Here is a tiny trained network, its code and every weight. The questions are about switching its units off for an input and a class, where a switched-off unit gives its printed mean instead of its output.

import numpy as np


def w(rows, s, z=0):
    codes = np.array(rows[::2]) - 128.0
    scale = np.full(codes.shape[1], s)
    scale[-1] = z or s
    return codes * scale


def f(y):
    return np.maximum(y, 0)


def log_softmax(a):
    a = a - a.max(-1, keepdims=True)
    return a - np.log(np.exp(a).sum(-1, keepdims=True))


def net(x, mask):
    res = np.array(x, float).reshape(1, 4) / 4 @ E
    y = f(res @ A[0][:, :-1].T + A[0][:, -1])
    res = res + np.where(mask, y, B[0][:, -1]) @ B[0][:, :-1]
    return log_softmax(res[-1] @ U[:, :-1].T + U[:, -1])


A, B = {}, {}
E = w([
[78,171,42,109,208,140,98],'x0',
[192,154,122,12,104,87,143],'x1',
[133,120,119,134,128,118,132],'x2',
[99,159,80,159,1,148,163],'x3',
],0.012)
A[0] = w([
[122,160,132,153,70,129,170,100],'n1',
[63,176,9,78,184,137,118,90],'n2',
[98,165,128,155,116,135,153,112],'n3',
[108,157,82,132,75,134,165,19],'n4',
[147,30,208,96,206,123,113,22],'n5',
[171,205,100,58,119,80,149,141],'n6',
[149,164,117,63,115,106,137,137],'n7',
[161,142,87,14,113,99,173,173],'n8',
[104,156,130,125,91,143,136,5],'n9',
[101,87,99,232,152,195,99,165],'n10',
[65,91,135,204,148,182,131,172],'n11',
[138,128,156,101,178,133,128,77],'n12',
[99,170,75,100,63,150,172,51],'n13',
[165,116,178,99,213,90,52,44],'n14',
[160,29,228,121,82,127,188,88],'n15',
],0.012,0.002)
B[0] = w([
[67,86,72,88,95,77,128,177],'n1',
[29,197,139,103,232,57,234,252],'n2',
[140,106,116,143,102,115,117,155],'n3',
[109,73,81,74,46,111,111,176],'n4',
[91,91,48,62,57,135,95,216],'n5',
[173,130,157,188,143,203,135,211],'n6',
[219,123,187,166,82,176,120,187],'n7',
[181,117,219,222,137,205,139,225],'n8',
[110,137,88,90,99,170,143,151],'n9',
[205,115,169,185,169,138,109,225],'n10',
[220,92,191,184,168,161,111,213],'n11',
[113,110,95,141,85,170,71,175],'n12',
[132,99,22,104,64,141,91,190],'n13',
[139,74,57,66,116,114,124,230],'n14',
[59,254,141,126,191,78,245,209],'n15',
],0.0097,0.016)
U = w([
[201,97,232,214,148,223,68,144],'0',
[25,254,159,109,186,34,205,219],'1',
[92,44,17,84,76,143,32,3],'2',
],0.0096,0.0011)

Each question gives the input, the list of numbers given to net, and the class t.
The units are the neurons (one row each of A and B). Each row of codes is followed by its name. A weight is (code - 128) times the scale printed after its matrix; where a second scale follows, it is the last column's (A, B and U).
mask holds one flag per neuron, in row order. A switched-off neuron (its flag False) gives its mean, the last column of its row in B, instead of its output. The means were averaged over made-up inputs and are rounded, as every weight is.
A unit's drop is (log p(t) with every unit on - log p(t) with that unit switched off) / (log p(t) with every unit on - log p(t) with every unit switched off).
The circuit of an input: a set's keep is (log p(t) with only the set's units on - log p(t) with every unit switched off) / (log p(t) with every unit on - log p(t) with every unit switched off). Starting from the 12 units with the biggest drops (on a tie, the unit counted first), units are removed one at a time, each time the one whose removal leaves the highest keep (on an exact tie, the one counted first), for as long as the keep stays at least 0.8.
units of the circuit, in order: the units of the circuit, biggest drop first
k most important neurons: the k neurons with the biggest drops, biggest first
drop of u: that unit's drop, to one decimal
input [-4,-4,-6,5], class 2: units of the circuit, in order -> [n1]
input [4,7,-1,7], class 0: 3 most important neurons -> [n8 n6 n7]
input [5,-6,0,-7], class 2: 4 most important neurons -> [n5 n14 n8 n6]
input [6,1,-8,-8], class 2: 2 most important neurons -> [n14 n5]
input [1,2,1,3], class 2: 2 most important neurons -> [n11 n10]
input [5,-6,4,-8], class 2: 3 most important neurons -> [n5 n14 n8]
input [5,-3,2,-5], class 1: 2 most important neurons -> [n2 n13]
input [8,-7,-8,-4], class 1: 2 most important neurons -> [n2 n8]
input [7,8,-5,1], class 0: 3 most important neurons -> [n8 n6 n7]
input [-8,-4,-1,-8], class 1: 2 most important neurons -> [n15 n13]
input [5,6,-1,-1], class 0: 3 most important neurons -> [n8 n15 n6]
input [-6,-6,-5,8], class 2: 4 most important neurons -> [n1 n2 n8 n4]
input [-5,-4,2,-2], class 1: 2 most important neurons -> [n15 n8]
input [-8,5,-2,5], class 1: units of the circuit, in order -> [n15]
input [5,6,-3,4], class 0: 4 most important neurons -> [n8 n6 n15 n7]
input [-4,-1,-2,6], class 2: drop of n13 -> 0.1
input [-6,3,5,-1], class 1: drop of n15 -> 1.3
input [-2,0,-4,3], class 2: drop of n2 -> 2.7
input [-8,-1,8,-5], class 1: drop of n15 -> 1.6
input [-8,2,-4,-1], class 1: most important neuron -> [n15]
